Here is a tiny trained network, its code and every weight. The questions are about switching its units off for an input and a target symbol, where a switched-off unit gives its printed mean instead of its output.

import numpy as np


def w(rows, s, z=0):
    codes = np.array(rows[::2]) - 128.0
    scale = np.full(codes.shape[1], s)
    scale[-1] = z or s
    return codes * scale


def norm(h):
    return h / np.sqrt((h * h).mean(-1, keepdims=True) + 1e-5)


def f(y):
    return np.maximum(y, 0)


def softmax(a):
    e = np.exp(a - a.max(-1, keepdims=True))
    return e / e.sum(-1, keepdims=True)


def log_softmax(a):
    a = a - a.max(-1, keepdims=True)
    return a - np.log(np.exp(a).sum(-1, keepdims=True))


def net(x, mask):
    ids = ['ΓΠΣΩδεζθμτψ'.index(c) for c in x.split()]
    T = len(ids)
    res = E[ids] + P[:T]
    r = norm(res)
    for j in range(2):
        rows = slice(4 * j, 4 * j + 4)
        q, k, v = (r @ M[0][rows].T for M in (Q, K, V))
        z = softmax(np.where(np.tri(T) > 0, q @ k.T / 4**0.5, -1e9)) @ v
        o = O[0][rows]
        res = res + np.where(mask[j], z, o[:, -1]) @ o[:, :-1]
    y = f(norm(res) @ A[0][:, :-1].T + A[0][:, -1])
    res = res + np.where(mask[2:18], y, B[0][:, -1]) @ B[0][:, :-1]
    return log_softmax(norm(res)[-1] @ U[:, :-1].T + U[:, -1])


Q, K, V, O, A, B = {}, {}, {}, {}, {}, {}
E = w([
[119,141,203,131,174,186,116,119,154,126],'Γ',
[122,146,131,158,107,237,149,129,99,68],'Π',
[111,93,81,70,142,167,90,90,5,183],'Σ',
[124,114,161,150,208,175,118,170,135,128],'Ω',
[159,133,157,93,114,157,72,104,197,92],'δ',
[104,166,170,87,95,180,211,161,68,87],'ε',
[114,115,185,91,162,90,63,144,138,95],'ζ',
[119,175,73,183,89,116,99,181,200,234],'θ',
[185,106,110,100,176,29,229,104,120,103],'μ',
[111,182,163,77,97,51,162,149,198,136],'τ',
[148,145,62,140,47,134,134,196,98,40],'ψ',
],0.0018)
P = w([
[7,13,108,113,127,174,163,109,202,93],'0',
[31,68,118,106,146,170,146,122,191,81],'1',
[55,101,126,113,160,167,136,125,182,82],'2',
[79,115,138,108,158,162,126,137,172,80],'3',
[98,130,149,100,157,156,123,140,156,81],'4',
[114,143,160,103,160,157,120,147,143,89],'5',
[135,153,162,109,161,155,111,150,137,92],'6',
[153,166,167,114,159,150,100,151,127,96],'7',
[170,184,166,119,169,151,95,154,118,108],'8',
[188,204,167,123,176,152,84,145,109,114],'9',
[206,233,168,119,177,141,74,151,99,119],'10',
],0.0015)
Q[0] = w([
[201,222,185,90,211,201,26,211,44,39],'h1',
[125,27,55,197,84,12,172,67,134,231],'h1',
[144,40,28,189,21,47,241,69,21,211],'h1',
[124,87,153,144,196,74,60,149,224,142],'h1',
[144,81,70,186,69,32,123,28,72,243],'h2',
[50,35,177,94,164,47,86,38,236,222],'h2',
[149,255,177,109,125,234,173,104,41,64],'h2',
[189,204,219,40,217,184,15,169,148,29],'h2',
],0.0052)
K[0] = w([
[229,221,145,131,134,122,124,116,69,169],'h1',
[40,22,109,122,104,150,168,112,185,125],'h1',
[19,24,136,119,138,174,145,57,165,126],'h1',
[213,154,50,158,61,31,223,226,163,123],'h1',
[39,34,77,172,90,179,180,88,129,148],'h2',
[3,9,53,85,79,75,168,196,205,76],'h2',
[247,209,103,184,144,131,66,185,49,157],'h2',
[193,238,121,57,111,52,126,165,83,132],'h2',
],0.0044)
V[0] = w([
[115,172,207,155,149,146,93,80,167,172],'h1',
[144,101,141,119,210,114,146,101,127,208],'h1',
[86,134,145,45,97,53,216,154,163,194],'h1',
[149,84,84,185,79,142,184,130,252,148],'h1',
[128,65,162,97,146,34,85,135,141,93],'h2',
[44,84,147,184,141,153,60,173,145,162],'h2',
[130,56,107,187,243,128,151,176,60,140],'h2',
[186,72,36,172,85,111,46,124,140,115],'h2',
],0.0023)
O[0] = w([
[91,53,55,99,58,128,70,176,71,114,161],'h1',
[96,145,138,154,65,187,87,107,110,46,81],'h1',
[197,175,120,212,136,214,39,145,147,131,67],'h1',
[207,141,159,124,165,91,103,132,27,91,47],'h1',
[110,234,89,91,205,219,121,46,84,206,219],'h2',
[174,217,126,90,38,77,97,200,97,203,197],'h2',
[179,191,169,5,86,85,81,55,230,113,131],'h2',
[80,184,204,97,140,194,215,160,126,138,5],'h2',
],0.0023,0.0021)
A[0] = w([
[206,131,172,102,134,130,93,143,51,168,5],'n1',
[146,113,95,186,82,119,111,115,121,101,105],'n2',
[181,159,55,250,121,139,56,105,105,230,62],'n3',
[162,157,164,148,159,126,158,67,129,92,150],'n4',
[86,160,98,93,148,159,131,134,100,149,99],'n5',
[178,151,103,139,73,105,142,143,157,95,128],'n6',
[144,126,162,103,120,92,183,116,132,129,104],'n7',
[125,138,186,100,147,120,115,137,98,127,116],'n8',
[209,208,188,142,157,158,107,68,100,138,24],'n9',
[123,94,129,109,118,98,70,92,156,159,116],'n10',
[92,131,118,188,172,119,180,130,61,135,78],'n11',
[122,98,159,89,76,153,133,131,136,126,114],'n12',
[118,146,102,114,157,117,134,115,180,181,129],'n13',
[111,159,58,90,166,168,82,93,119,247,51],'n14',
[253,137,206,205,239,41,184,40,83,192,22],'n15',
[173,104,132,147,131,148,96,116,160,143,115],'n16',
],0.0041,0.0025)
B[0] = w([
[165,159,35,172,62,188,153,114,169,39,134],'n1',
[162,188,90,128,117,108,132,166,184,193,133],'n2',
[33,190,47,184,120,21,40,216,108,170,155],'n3',
[155,171,113,147,127,52,150,117,83,185,156],'n4',
[114,106,110,102,187,159,133,157,116,161,202],'n5',
[114,94,170,153,152,150,104,69,111,163,148],'n6',
[140,153,111,102,116,142,80,173,148,96,144],'n7',
[135,133,84,140,114,134,150,115,147,157,169],'n8',
[181,105,169,103,202,136,46,163,165,113,151],'n9',
[135,137,145,163,134,151,198,153,129,113,191],'n10',
[152,140,139,97,45,121,101,45,155,165,132],'n11',
[151,172,122,144,159,102,110,114,110,161,165],'n12',
[112,111,110,135,77,114,134,105,70,129,194],'n13',
[140,83,155,131,25,108,164,41,124,138,254],'n14',
[138,220,84,231,227,113,253,61,6,28,162],'n15',
[112,99,142,71,95,90,107,109,95,101,142],'n16',
],0.0041,0.004)
U = w([
[183,143,223,43,195,94,5,63,96,155,189],'Γ',
[61,121,64,34,241,216,146,191,92,204,51],'Π',
[22,216,196,158,134,180,137,90,207,92,45],'Σ',
[157,185,84,198,209,46,214,49,51,77,43],'Ω',
[94,140,28,186,92,26,29,186,73,204,72],'δ',
[97,51,125,61,19,147,200,40,71,162,201],'ε',
[180,146,246,199,79,203,145,225,20,150,2],'ζ',
[161,49,122,252,189,140,188,133,246,182,189],'θ',
[222,168,15,144,53,233,95,134,181,69,144],'μ',
[185,245,160,34,96,60,219,203,207,181,38],'τ',
[64,20,171,87,136,62,158,198,122,3,183],'ψ',
],0.005,0.00086)

Each question gives the input, a string of symbols that net reads in full, and the target symbol t.
The units are the heads (4 rows each of Q, K, V and O) and the neurons (one row each of A and B). Each row of codes is followed by its name. A weight is (code - 128) times the scale printed after its matrix; where a second scale follows, it is the last column's (O, A, B and U).
mask holds one flag per unit, heads first, then neurons. A switched-off unit (its flag False) gives its mean, the last column of its rows in O or B, instead of its output. The means were averaged over made-up inputs and are rounded, as every weight is.
A unit's drop is (log p(t) with every unit on - log p(t) with that unit switched off) / (log p(t) with every unit on - log p(t) with every unit switched off).
The circuit of an input: a set's keep is (log p(t) with only the set's units on - log p(t) with every unit switched off) / (log p(t) with every unit on - log p(t) with every unit switched off). Starting from the 12 units with the biggest drops (on a tie, the unit counted first), units are removed one at a time, each time the one whose removal leaves the highest keep (on an exact tie, the one counted first), for as long as the keep stays at least 0.8.
units of the circuit, in order: the units of the circuit, biggest drop first
unit that matters most: the unit with the biggest drop
top k neurons: the k neurons with the biggest drops, biggest first
heads that matter: for each layer, one digit per head in row order, 1 if its drop is at least 0.15 and else 0, layers parted by /
input ε θ Π ζ, target μ: heads that matter -> 10
input ζ ε μ δ τ Ω ζ, target δ: units of the circuit, in order -> [h2, h1, n3]
input ζ θ ε μ δ ζ θ ζ Γ, target μ: unit that matters most -> n1
input ζ θ ζ Ω, target μ: units of the circuit, in order -> [h1, n1, h2]
input ψ Π ζ ζ ζ Π ψ, target ψ: heads that matter -> 11
input Π ψ ζ ζ δ ζ Π Γ δ, target Π: units of the circuit, in order -> [h2, h1, n14, n13]
input μ Π ζ ζ Ω Π ε ε, target θ: heads that matter -> 11
input Π Σ Ω ζ ε Ω ζ Σ Π, target Σ: top 2 neurons -> [n14, n5]
input Π ζ θ Ω μ δ Σ τ Ω δ, target δ: units of the circuit, in order -> [h2, n3]
input ζ Ω ζ Π τ ε Γ, target δ: units of the circuit, in order -> [h2, n3, h1]
input ζ ζ θ Ω Π δ δ ζ ζ ε, target Π: heads that matter -> 11
input ε ζ ζ Ω τ Γ Π ζ θ θ Π, target ζ: units of the circuit, in order -> [h2, n14, n15, n6]
input Γ Π Π, target ψ: heads that matter -> 11
input δ Ω ζ ζ ζ τ Π ζ τ δ ζ, target δ: units of the circuit, in order -> [h1, h2, n3]
input δ τ Ω, target δ: units of the circuit, in order -> [h1, n3]
input ζ Ω δ μ ζ Ω ζ Ω ζ ζ Σ, target ε: units of the circuit, in order -> [h1, n14]
input Γ ζ ζ ζ Π ψ Ω Π ζ Γ Π, target δ: top 2 neurons -> [n14, n15]
input ζ Π Ω μ ε μ ζ θ ε ζ, target μ: units of the circuit, in order -> [n1]
input Π μ ε, target Ω: top 4 neurons -> [n14, n4, n5, n3]
input Π ε ψ μ ζ Π Π ζ ζ Ω, target ε: unit that matters most -> h1
input Σ Π ζ Π Π, target ψ: units of the circuit, in order -> [h1, h2, n14, n15]
input Π ζ μ Γ Ω ε, target Γ: heads that matter -> 01
input μ Ω ψ, target Γ: top 3 neurons -> [n6, n14, n15]
